Each row is followed by its class.
[ 0.14 -0.15 -0.45 -0.36  0.67 -0.29  0.24 -0.83  1.32 -1.13  2.03  0.89
  0.09 -2.02 -0.79  0.37  0.25  0.22  0.14  1.37 -0.95 -0.18 -0.62  1.05
 -0.12 -1.56 -1.07 -0.42  0.72 -0.31 -4.43  0.50 -0.20  0.69  0.62 -0.59
 -0.34  0.54 -3.91 -0.90  0.33  0.98 -2.22  2.88  2.25 -0.97  0.17  1.16
  1.40  0.13  3.53 -0.07 -0.59  0.49  1.93 -0.31  1.29  0.68 -1.04  1.49
 -0.65]  B
[ 0.30  0.12 -0.42 -0.54  0.53  0.16  0.08 -1.15  1.31 -1.35  2.29  0.37
  0.51 -1.57 -0.97  0.79  0.29 -0.03 -0.26  0.80 -0.52  0.13 -0.76  0.23
 -0.67 -1.50 -1.10 -0.38  0.59 -0.36 -3.19 -0.29 -0.38  0.17  0.12 -0.26
 -1.04  0.65 -0.92  0.06 -0.15  0.96 -1.73  2.65  1.64 -0.62 -0.02  0.37
  0.70  0.67  2.96  0.02 -0.25 -0.79  2.45  0.11  1.02  0.23 -0.47  0.96
 -0.89]  B
[-3.23 -0.32 -0.11  1.07  0.67 -0.14 -0.75 -0.62  0.12 -0.69  0.03  1.77
  0.61 -1.22 -0.38 -0.49 -1.39 -0.96 -0.79 -0.37 -1.49  2.87  0.39  0.84
  0.97 -1.08 -0.15 -0.24  0.32  0.16 -1.29 -2.07  0.15  1.45 -1.96 -1.06
 -1.49 -0.37 -0.95 -0.01 -1.19 -1.63 -1.72  4.64  0.81  0.56 -0.27 -0.05
 -0.48 -0.96  3.33 -0.45 -0.36 -2.89  2.39 -1.90  0.38  1.28  0.67  1.72
 -2.07]  X
[-2.45 -0.56  1.37  0.66 -0.37 -0.12 -2.16 -1.13 -0.04 -4.15  0.11  1.75
  0.34 -2.06  0.74  0.30 -1.09 -0.52 -0.26  0.17  0.04  2.61 -0.27  0.01
  1.24 -1.73 -0.34  0.14  0.83  0.48 -1.54 -1.01 -1.30  0.01 -2.09 -0.84
 -1.59 -0.22 -0.97 -0.38 -0.86  0.30 -1.95  4.52  0.84 -0.27  1.06  0.14
  1.01 -0.25  3.21 -0.75 -0.27 -3.04  1.69 -1.87 -0.26  2.62 -0.09  1.91
 -0.57]  X
[ 1.16 -0.17 -0.59  0.23  0.21 -0.94 -0.11 -0.01  2.02 -1.50  1.79  0.34
  1.20 -2.72 -0.89  0.16  1.54  0.00 -0.10  0.98 -0.49 -0.38 -0.78 -0.25
 -0.91 -2.18 -0.35 -0.24  0.78 -1.36 -3.55  0.07 -0.48  0.94  0.86 -0.15
 -0.32  1.20 -0.51 -0.61  0.52  2.46 -2.14  1.79  2.21 -1.03  0.12  1.34
  0.83  0.87  3.31 -0.08 -0.21 -0.04  0.70  0.21  0.77  0.89 -2.08  1.22
 -0.97]  B
[-2.63 -0.09  0.87  0.41  0.49  0.64 -1.03 -0.06  0.26 -1.05 -0.26  1.03
  0.25 -1.10  0.10  0.24 -1.46 -1.23 -0.26  0.10 -1.34  2.99  1.01  0.42
  0.88 -1.67  0.20  0.97  0.76  0.77 -0.22 -0.97 -0.76  0.31 -0.17 -0.90
 -0.88  0.09 -1.11 -0.35 -0.96 -0.16 -1.49  3.29  0.21  1.10 -0.17  0.48
  0.42  0.82  2.50 -1.24 -0.20 -1.32  2.34 -0.57  0.23  1.26  0.09  1.33
 -1.42]  X
[ 0.36 -0.22 -0.45 -0.53  0.45 -0.17 -0.47 -0.34  1.33 -1.84  1.64  1.11
  0.82 -0.97 -0.70 -0.23  0.02  0.29 -0.45  0.14 -0.92  0.14 -0.57  0.31
 -0.42 -1.22 -1.02 -0.49  0.43 -0.73 -3.08 -0.43 -1.93  1.02  0.64 -0.19
 -0.30  1.12  0.25 -0.84  0.32  1.00 -2.21  2.08  1.87 -1.01  0.06  1.19
  0.69  0.35  3.37 -0.16  0.07  0.00  2.25  0.12 -0.08  0.41 -0.69  1.33
 -1.22]  B
[-0.65  0.04 -0.82 -0.07 -0.42 -0.40  0.32 -0.30  1.22 -0.07  1.38  1.12
  1.15 -1.35 -0.78  0.54  0.05  0.16 -0.81  0.68 -1.53  0.80 -0.14  0.49
 -0.42 -1.77 -0.35 -0.03  0.42  0.42 -2.87 -0.53 -0.07  0.98  0.08 -1.02
 -1.10  0.52 -0.44 -0.72 -0.08  0.69 -1.89  2.37  1.44  0.22 -0.22  0.56
  0.27 -0.22  3.00 -0.05  0.36 -0.24  2.09 -0.27  0.41  0.31 -0.42  0.84
 -1.67]  Z
[ 0.01  0.47 -1.87 -0.05  0.51 -0.56  0.58 -0.61  0.64 -1.84  1.07  0.70
  1.08 -0.32 -0.56 -0.04 -0.01  0.20 -0.25  0.95 -1.28 -0.20 -0.15  0.51
 -0.56 -0.15 -1.84 -0.87 -0.57 -0.63 -2.49 -0.01  0.63  2.10  0.85 -1.32
 -0.26  0.52 -0.37 -0.27  0.04 -1.10 -1.86  1.93  1.69 -0.73 -0.23  0.95
  0.44 -0.13  2.21  0.15 -0.37 -1.31  2.87 -0.21  0.12 -1.08 -0.10  0.71
 -0.47]  B
[-0.57 -0.14 -0.50 -0.14 -0.16 -0.87  0.59 -0.67  2.45 -0.59  1.52  1.15
  0.81 -2.68 -1.17  1.05  0.40  0.54  0.22  1.35 -0.30  0.15 -0.57  0.24
 -0.78 -1.76 -0.64 -0.33  1.39 -0.51 -2.84 -0.05 -0.45  0.39  0.25  0.09
 -0.71  1.03 -0.57  0.92  0.77  2.25 -1.62  1.95  0.99 -0.96 -0.22  0.01
  1.16 -0.55  3.97 -0.45  0.04  1.12  1.31  0.95  0.81  0.34 -1.54  1.29
 -1.38]  Z
[-2.05 -0.15  0.36  0.77  0.69  0.24 -0.79 -0.81 -0.40 -1.29 -0.59  1.48
  0.27 -1.24  0.16 -0.16 -1.20 -1.01 -0.77  0.01 -1.09  3.46  0.51  0.54
  1.30 -2.11 -0.11 -0.07 -0.17 -0.01 -0.60 -2.33 -0.43  0.47 -0.59 -1.14
 -0.83  0.53 -0.58 -0.72 -0.65 -0.05 -2.39  3.50  0.86  0.21 -0.34  0.51
  0.02 -0.17  2.94 -0.61 -0.01 -2.60  3.07 -0.89  0.28  1.25  0.44  1.51
 -1.55]  X
[-2.56 -1.05  0.06  0.43  0.47 -0.54 -1.04 -0.60  0.48 -2.26 -0.39  1.26
 -0.10 -2.01  0.25  0.76 -0.68 -0.37  0.75  0.60 -0.58  2.60  0.48  0.66
  1.08 -1.77 -0.03  0.18  0.39  0.22 -0.52 -0.81 -0.43  0.58  0.21 -1.01
 -0.79 -0.15 -1.39 -0.47 -0.88  0.16 -1.40  3.57  0.23 -0.29 -0.05 -0.29
  0.68  0.04  2.79 -0.95 -0.34 -1.69  2.67 -0.37  0.18  1.25  0.13  1.91
 -1.31]  X
[-2.90  0.22  0.14  0.81  0.40 -0.26 -1.54 -0.14 -0.14 -0.07 -0.13  1.24
  0.18 -0.90  0.28  0.03 -1.25 -0.92 -0.86 -0.20 -0.95  3.06  0.20  0.58
  0.78 -1.60  0.98  0.12  1.76  1.23 -0.09 -1.37 -0.53  0.65 -0.71 -1.41
 -1.03 -0.41 -0.87 -0.03 -0.62 -0.81 -2.26  3.81  0.60  0.67 -0.80  0.31
 -0.31 -0.55  2.77 -0.72 -0.14 -2.28  2.54 -0.83  0.04  1.35 -2.39  1.31
 -1.29]  X
[-1.04 -0.35 -0.30  0.16  0.24 -0.96  0.72 -0.58  1.78 -0.08  1.74 -0.03
  0.97 -1.82 -0.48 -0.08 -0.21 -0.45 -0.34  0.08 -1.96  0.13  0.05  0.44
 -0.22 -1.08  0.29  0.10  0.87 -0.15 -2.49 -0.83 -0.62  0.44  0.49 -0.89
  0.19  0.65 -0.26 -0.53 -0.11  1.75 -1.38  3.10  1.43 -1.57 -0.40  0.86
  0.46 -0.08  4.35 -0.70 -0.38  0.42  2.40 -0.86  1.30 -0.29 -0.47 -0.14
 -1.91]  Z
[ 0.76 -0.07 -0.94  0.08 -0.41  0.25  0.43 -0.78  1.98 -0.60  2.22  0.85
  0.21 -1.90 -2.11 -0.10  0.40 -0.49 -0.16  0.51 -1.09 -0.64 -1.18  0.64
 -0.15 -0.88 -0.72 -0.54  0.84 -1.06 -4.09  0.44 -0.35  1.10  0.28 -0.88
 -0.32  0.66  0.61 -0.76 -0.15  0.32 -2.48  2.45  2.12 -0.63 -0.13  0.94
  0.91 -0.09  2.77  0.13 -1.23  0.46  1.60 -0.69  0.82 -0.01 -0.73  0.82
 -0.92]  B
[ 0.92  0.20 -0.42  0.38  0.39 -0.35  0.00 -0.50  1.38 -2.85  1.76  1.01
  0.66  0.39 -0.18  0.67  0.45  0.05  0.04  1.63 -0.18 -0.50 -0.62  0.83
  0.68 -1.36 -1.91 -0.93  0.29 -0.48 -3.27  0.42  0.01  1.53  0.57 -0.74
 -0.73  1.09 -0.48  0.97  0.53  0.71 -2.76  1.83  1.55  0.86  0.31  0.61
  0.27 -0.11  3.29  0.10  0.15 -0.80  1.63 -0.35  0.95  0.84 -0.91  1.11
 -0.61]  B
[ 0.44  0.41 -0.49  0.19 -0.25 -0.55 -0.45 -0.49  1.53 -1.02  1.36  1.42
  0.36 -1.71 -1.76 -0.11 -0.32 -0.24 -0.19  0.82 -0.78 -0.50  5.04  0.27
 -0.90 -0.35 -1.05  0.52  1.61 -0.35 -4.04  0.74 -0.33  0.40  0.20 -0.48
 -0.37  0.62 -0.15 -1.11  0.77  1.17 -1.70  2.36  1.80 -0.81  0.25  1.30
  0.40  0.90  3.19 -0.51 -0.69 -0.33  0.83 -0.41  0.84  0.30 -1.01  0.72
 -1.14]  B
[-1.41  0.16 -0.33  0.40  0.09 -0.13 -0.54 -0.44  0.49 -0.23  0.21  1.20
  0.26 -1.30 -0.35 -0.11 -0.71 -1.06 -0.36  0.01 -1.48  1.57  0.42  0.42
 -0.19 -0.67 -0.60 -0.03  0.03 -0.16 -1.30 -0.32  0.01  0.17 -0.77 -1.08
 -1.14 -0.20 -0.82 -0.08 -0.52 -1.09 -1.44  3.19  0.80  0.36  0.28  0.50
 -0.40  0.17  3.05 -0.26  0.13 -1.50  1.93 -0.38  0.60  1.09 -0.16  1.30
 -1.32]  X
[-1.00 -0.08 -0.15 -0.24 -0.88 -0.72  0.06 -0.78  2.29 -0.02  1.91  0.78
  0.67 -2.60 -1.16  0.11 -0.12 -0.53 -0.49  0.52 -0.99  0.61 -1.26  0.26
 -0.30 -1.20 -0.40  0.30  1.43 -0.69 -3.62 -0.49 -1.01  0.34  0.44 -0.17
 -0.41 -1.68 -0.71 -1.30  0.37  1.88 -2.25  2.61  2.23 -0.15  0.11  1.39
  0.69  0.08  4.51  6.41 -0.61  0.82  1.02  0.32  1.43  0.11 -1.23  0.84
 -2.13]  B
[-2.38  0.11  0.32  1.01  0.84 -0.12 -0.72  0.51 -0.20 -1.35 -0.17  0.91
 -0.20 -1.25  0.80  0.31 -0.63  0.05 -0.54  0.91 -0.72  2.87  0.44  0.94
  0.86 -2.59 -0.33  0.53 -0.19  0.45 -0.28 -0.98 -0.53  0.92 -0.14 -1.15
 -0.71  0.62 -0.51 -0.04 -0.30  0.77 -1.75  2.76  0.09  0.83 -0.13 -0.32
  0.42 -0.39  1.89 -1.20 -0.47 -1.44  2.24  0.39 -0.12  1.32 -0.32  1.92
 -1.35]  X
[ 0.45  0.06 -0.55 -0.03 -0.43 -0.45  0.80 -0.94  2.10 -1.05  2.67  0.75
  0.96 -2.68 -1.67  0.51  0.67 -0.56 -0.58  0.69 -1.13 -0.12  2.04  0.79
 -1.23 -0.86 -0.36 -1.31  1.10 -0.63 -4.79 -0.09 -0.26  0.89 -0.07 -0.21
 -1.27  0.83 -0.51 -1.25  0.31  0.64 -2.23  3.00  3.16 -0.83 -0.09  2.19
  3.10 -0.15  4.21 -0.41 -0.46  0.14  2.04 -0.46  2.68  0.26 -1.29  1.29
 -1.43]  B
[ 0.58 -0.60 -0.65 -0.07 -0.18 -0.59  0.15 -0.77  0.81 -1.21  2.14  0.89
  0.91 -1.50 -0.97 -0.26 -0.02 -0.46  0.25  1.26 -0.88 -1.62 -0.75  0.54
 -0.60 -1.38 -1.19 -0.57  0.14 -0.89 -4.58 -0.18  0.57  1.00  0.01 -0.22
 -0.63  0.42  0.62 -0.75  0.18 -0.01 -2.24  2.17  2.39 -0.82  0.15  1.11
  0.06  0.05  3.70  0.21 -0.94 -0.32  1.55  0.86  0.66  0.79 -0.98  1.11
 -1.19]  B
[ 1.28 -0.38 -0.59  0.28  0.27 -0.79  0.41 -1.60  1.25 -1.67  1.70  1.02
  0.46 -1.60 -1.00 -0.08  0.33 -0.54 -0.21  0.54 -2.08 -0.99 -0.15  0.42
 -1.24 -1.11 -1.34 -0.60 -0.14 -0.67 -3.62  0.34 -0.01  0.88  0.19  0.16
 -0.12  3.16 -0.75  0.00  0.35 -0.41 -1.66  1.67  1.39 -0.43  0.39  0.39
  0.20  0.05  2.51  0.51 -0.67 -0.43  1.60 -0.40  0.85 -0.18 -0.63  0.27
 -1.43]  B
[ 1.25  0.49 -0.58  0.52  0.61 -0.78  0.22 -0.06  1.95 -0.82  2.05 -0.01
  0.65 -1.96 -1.06  0.71  0.41 -0.22  0.09  0.92 -0.19 -0.69 -0.96  0.30
 -0.51 -1.73 -0.93 -0.38  0.96 -0.85 -3.17 -0.08 -1.03  0.45  0.62 -0.68
 -0.09  1.34  0.13 -0.28  0.88  1.64 -1.95  1.26  1.03 -0.72  0.23  0.73
  0.64  0.52  3.55 -0.43 -0.10 -4.40  1.31  0.56  0.72  0.11 -1.08  0.09
 -1.26]  B
[ 0.25  0.22 -0.40  0.44  1.05 -0.31  0.70 -0.24  1.14 -1.64  1.19  0.79
  0.77 -1.81 -1.41 -0.23  0.13  0.04 -0.42  1.23 -0.91  0.35 -0.38  0.27
 -0.41 -0.60 -1.01 -0.82  0.13 -0.45 -1.53 -0.20  0.09  1.11  0.42 -0.66
 -0.33  1.16  0.07 -0.42  0.90  0.16 -1.67  1.76  1.23 -0.60  0.16  0.64
 -0.08 -0.47  2.88 -0.08 -1.20 -0.03  2.07 -0.26  0.13 -0.30 -0.39  0.77
 -0.88]  B
[-0.72 -0.21 -0.26  0.32  0.14 -0.25 -0.53 -0.56  1.32 -1.19  1.66  0.90
  0.85 -3.06 -1.03  0.18 -0.02 -0.74 -0.09  0.88 -0.74  0.52 -0.23  0.70
 -0.99 -1.78 -0.41  0.06  1.46 -0.17 -3.51 -0.29 -1.07  0.44  3.76 -0.32
 -0.40  0.17 -0.47 -0.81  0.05  1.51 -2.11  2.88  2.21 -0.62 -0.08  1.05
  1.16  0.27  3.89 -0.56 -0.38  0.15  1.92 -0.10  1.07  1.20 -0.90  1.47
 -2.03]  B
[-0.45 -0.18 -0.51 -0.28 -0.29 -0.66  0.68  0.12  2.26 -0.32  1.62  0.75
  1.05 -2.20 -1.25 -0.11  0.45  0.34 -0.62  0.91 -1.42 -0.89 -0.38  0.36
 -1.19 -1.26 -0.28 -0.74  0.66 -0.26 -3.67 -0.06  0.02  0.72  0.53 -0.25
 -0.68  1.69 -0.62 -0.95 -0.04  1.40 -1.18  1.97  2.03 -0.96  0.13  0.80
 -0.73  0.50  3.27 -0.66 -0.39  0.70  1.58  0.47  0.99 -0.30 -0.96  1.31
 -1.80]  Z
[ 0.71 -0.32 -0.92 -0.22  0.55 -0.32  0.79 -0.30  1.86 -1.52  2.37  0.82
  1.39 -1.64 -1.42 -0.04  0.15  0.14 -0.63  1.02 -0.22 -0.40 -0.69  0.07
 -0.21 -1.78 -1.34  0.12  0.71 -0.66 -3.88 -0.09 -0.35  2.09  0.39 -0.67
 -0.79  1.66 -0.35 -0.56  0.25  1.13 -1.87  1.84  1.23 -0.76  0.37  0.89
  0.50  0.30  3.41  0.64 -0.06  0.09  1.27  0.00  1.59 -0.01 -0.95  0.97
 -0.66]  B
[-2.86  0.81  1.30  0.58 -0.22 -0.20 -0.93 -1.28  0.87 -0.59  0.14  1.58
  0.17 -1.78 -0.12 -0.36 -1.25 -1.27 -0.39  0.77 -1.07  2.16 -0.04  0.54
  0.56 -1.23  0.34  0.23 -0.74  1.30 -1.45 -0.93 -0.36  0.21  0.16 -0.05
 -1.57 -0.22 -0.98 -0.54 -1.43 -0.49 -2.45  4.33  0.51  0.85  0.27  0.85
  0.46 -0.10  3.04 -0.59 -1.90 -1.82  2.23 -0.83  0.81  1.99 -0.40  1.77
 -1.55]  X
[ 0.79 -0.27 -0.86 -0.34  0.05  0.72 -0.41 -0.92  1.41 -2.14  2.09  0.77
  1.14 -1.92 -0.78  0.04  0.35 -0.08 -0.40  0.92 -0.85 -0.70 -0.48  0.27
 -1.28 -1.28 -1.21 -0.66  0.35 -1.20 -4.41 -0.40  0.21  0.93  0.88 -0.68
 -0.07  1.91 -0.09 -0.43  1.11  1.24 -1.65  1.76  2.11 -0.98 -0.07  2.05
  0.31  0.13  3.60  0.26 -0.80  0.49  1.22 -0.31  0.87  2.60 -1.00  0.88
 -0.64]  Z
[-0.77 -0.02 -0.21  0.40  0.68  0.12 -0.33 -0.17  0.83 -2.35  1.36  1.48
  0.12 -1.13  0.03  0.38 -0.78 -0.10 -0.28  1.22 -0.59  2.09 -0.40  0.82
  0.28 -2.07 -0.85 -0.18  0.57  0.38 -2.79 -0.68 -0.26  0.31  0.48 -0.83
 -1.17  0.72 -0.48 -0.62 -0.90  0.91 -2.59  3.26  1.29 -0.20 -0.09  0.61
 -0.17  0.58  3.63 -0.21 -0.53 -1.49  3.18 -0.92  0.70  1.27 -0.20  1.63
 -1.56]  Z
[-3.40 -0.83  0.60  1.16  0.18  0.55 -1.51 -0.05 -0.56 -1.10 -0.54  1.37
 -0.48 -1.32 -1.81  0.74 -1.49 -0.54 -0.67  0.02 -1.18  3.02  0.09  1.19
  3.15 -0.97  0.11  0.36  0.16  0.83 -0.03 -1.20 -0.18  0.68 -0.34 -1.17
 -1.10 -0.98 -0.69 -0.60 -1.33 -0.26 -1.33  3.66  0.49  0.96 -0.43  0.43
  0.46 -0.75  2.46 -0.58 -0.37 -2.45  2.84 -1.20  0.34  1.37  0.31  1.76
 -1.65]  X
[-3.20 -0.50 -0.08  0.86  0.94 -0.10 -0.79 -0.30  0.03 -2.41 -0.28  1.81
  0.16 -1.09 -0.47  0.08 -0.96 -0.17 -0.40  0.39 -1.45  3.39  0.86  0.86
  1.11 -1.44 -0.43  0.52 -0.38  0.91 -0.34 -1.02 -0.23  2.59 -0.38 -1.23
 -1.07  0.11 -0.64 -1.55 -0.59 -1.58 -2.00  3.70 -0.84  0.44 -0.67  0.04
  0.16 -0.06  2.50 -0.20 -1.31 -2.01  3.47 -0.88  0.21  1.23  0.81  1.83
 -1.05]  X
[ 0.73 -0.58 -0.63 -0.03 -0.46 -0.24  0.64 -0.61  1.45 -0.61  1.58  0.94
  1.00 -0.62 -0.91 -0.39 -0.34 -1.05  0.39  0.51 -1.40 -0.48 -0.76  0.30
 -0.77 -0.29 -0.31 -1.00  0.68  0.32 -3.83  0.10  0.24  1.19 -0.05 -0.68
  0.01  0.41  0.24  0.50  0.41 -0.74 -1.53  2.65  2.17 -0.48 -0.27  1.27
  0.31  0.00  3.00 -0.36 -0.91 -1.23  2.97 -0.83  1.21  0.73 -0.50  0.45
 -0.90]  Z
[-0.10  1.44 -0.30  1.00  0.25 -0.58 -0.85 -0.10  1.62 -1.41  1.21  1.40
  0.46 -2.16 -0.26  0.13  0.20  0.13 -0.24  0.88 -0.36  1.96 -0.70  0.06
  0.25 -1.80 -0.34 -0.19  0.21 -0.77 -2.63 -0.01 -0.45  1.19  0.56 -0.34
 -0.66  0.86 -0.77 -0.78  0.03  2.57 -1.67  1.70  1.34 -1.11  0.41  0.56
  1.25 -0.05  3.66  0.35 -0.34  1.33  2.24  0.32  0.88  0.68 -1.66  1.31
 -0.47]  B
